m =
[[129 123 127 128 133 129 128 130 135 106 127 151 147]
 [125 131 129 127 126 127 128 121 125 138 129 119 120]
 [121 133 131 126 125 127 128 112 123 145 131 112 115]
 [118 129 133 124 128 128 128 105 127 132 132 126 126]
 [136 126 124 131 130 128 128 145 131 121 125 135 134]
 [127 135 128 128 123 126 128 126 120 155 128 103 107]
 [116 129 134 124 128 128 128 101 128 131 133 127 127]
 [125 124 129 127 132 129 128 120 134 111 129 146 143]
 [119 129 132 125 128 128 128 108 128 131 131 126 126]
 [140 132 121 132 126 127 128 155 124 142 122 116 118]
 [137 128 123 131 128 128 128 148 128 129 124 129 129]
 [121 130 131 126 127 128 128 112 126 135 131 122 123]
 [125 130 129 127 127 128 128 122 127 134 129 123 124]]
m[0][0] => 129
m[6] => [116, 129, 134, 124, 128, 128, 128, 101, 128, 131, 133, 127, 127]
m[:, 1] => [123, 131, 133, 129, 126, 135, 129, 124, 129, 132, 128, 130, 130]
m[2] => [121, 133, 131, 126, 125, 127, 128, 112, 123, 145, 131, 112, 115]
m[1] => [125, 131, 129, 127, 126, 127, 128, 121, 125, 138, 129, 119, 120]
m[7][12] => 143
m[12][7] => 122
m[:, 8] => [135, 125, 123, 127, 131, 120, 128, 134, 128, 124, 128, 126, 127]
m[8][7] => 108
m[10] => [137, 128, 123, 131, 128, 128, 128, 148, 128, 129, 124, 129, 129]
m[:, 7] => [130, 121, 112, 105, 145, 126, 101, 120, 108, 155, 148, 112, 122]
m[10][2] => 123
m[2][10] => 131
m[6][0] => 116
m[6][2] => 134
m[0][12] => 147
m[:, 4] => [133, 126, 125, 128, 130, 123, 128, 132, 128, 126, 128, 127, 127]
m[6][11] => 127
m[:, 10] => [127, 129, 131, 132, 125, 128, 133, 129, 131, 122, 124, 131, 129]
m[10][4] => 128
m[11][12] => 123
m[4][3] => 131
m[3] => [118, 129, 133, 124, 128, 128, 128, 105, 127, 132, 132, 126, 126]
m[8][12] => 126
m[:, 3] => [128, 127, 126, 124, 131, 128, 124, 127, 125, 132, 131, 126, 127]
m[6][5] => 128
m[7][4] => 132
m[9] => [140, 132, 121, 132, 126, 127, 128, 155, 124, 142, 122, 116, 118]
m[4][8] => 131
m[11] => [121, 130, 131, 126, 127, 128, 128, 112, 126, 135, 131, 122, 123]
m[6][4] => 128
m[4][6] => 128

a =
[[150 116 139 140 137]
 [120 122 133 118 127]
 [129 130 127 128 129]]
Indices start at 0.
row 0 col 0: 150
row 1 col 1: 122
row 0 col 1: 116
row 2 col 0: 129
row 1 col 3: 118
row 1 col 4: 127
row 1 col 0: 120

data =
[[135 133 123 130 125 127 128]
 [111 131 136 122 127 128 128]
 [157 133 111 138 126 127 128]
 [135 126 123 130 131 129 128]
 [125 140 128 127 119 125 128]
 [ 99 130 142 118 128 128 128]
 [118 141 132 125 119 125 128]]
Indices start at 0.
row 0 col 0	135
row 2 col 4	126
row 4 col 4	119
row 6 col 3	125
row 1 col 3	122
row 2 col 5	127
row 5 col 6	128
row 4 col 1	140
row 6 col 2	132
row 0 col 1	133
row 6 col 6	128
row 6 col 5	125
row 3 col 1	126
row 0 col 6	128
row 3 col 2	123
row 1 col 5	128
row 0 col 4	125

B = [133 128 129 124 126 128 130 121 149 128 100 105 122 130]
B[0]	133
B[-9]	128
B[-10]	126
B[8]	149

x =
[[133 136 116 108 129 122 124 141 145 117]
 [132 135 115 102 127 123 121 145 145 121]]
Rows and columns are counted from 0.
(0, 0): 133
(1, 2): 115
(0, 5): 122
(0, 6): 124
(1, 0): 132
(1, 3): 102
(0, 3): 108

arr =
[[152 138 129 127 131]
 [130 127 129 140 150]
 [130 129 129 141 150]
 [129 127 136 153 133]
 [136 153 133 128 128]
 [130 127 129 144 146]
 [139 151 131 128 128]
 [130 148 143 129 128]
 [128 131 150 140 129]
 [128 129 139 151 131]]
Indices start at 0.
row 0 col 0 => 152
row 1 col 1 => 127
row 5 col 2 => 129
row 8 col 3 => 140
row 9 col 0 => 128
row 3 col 4 => 133
row 6 col 1 => 151
row 2 col 0 => 130
row 8 col 4 => 129
row 9 col 1 => 129
row 1 col 0 => 130
row 6 col 2 => 131
row 0 col 2 => 129
row 0 col 1 => 138
row 3 col 0 => 129
row 3 col 3 => 153
row 4 col 3 => 128
row 9 col 3 => 151
row 4 col 1 => 153
row 7 col 4 => 128
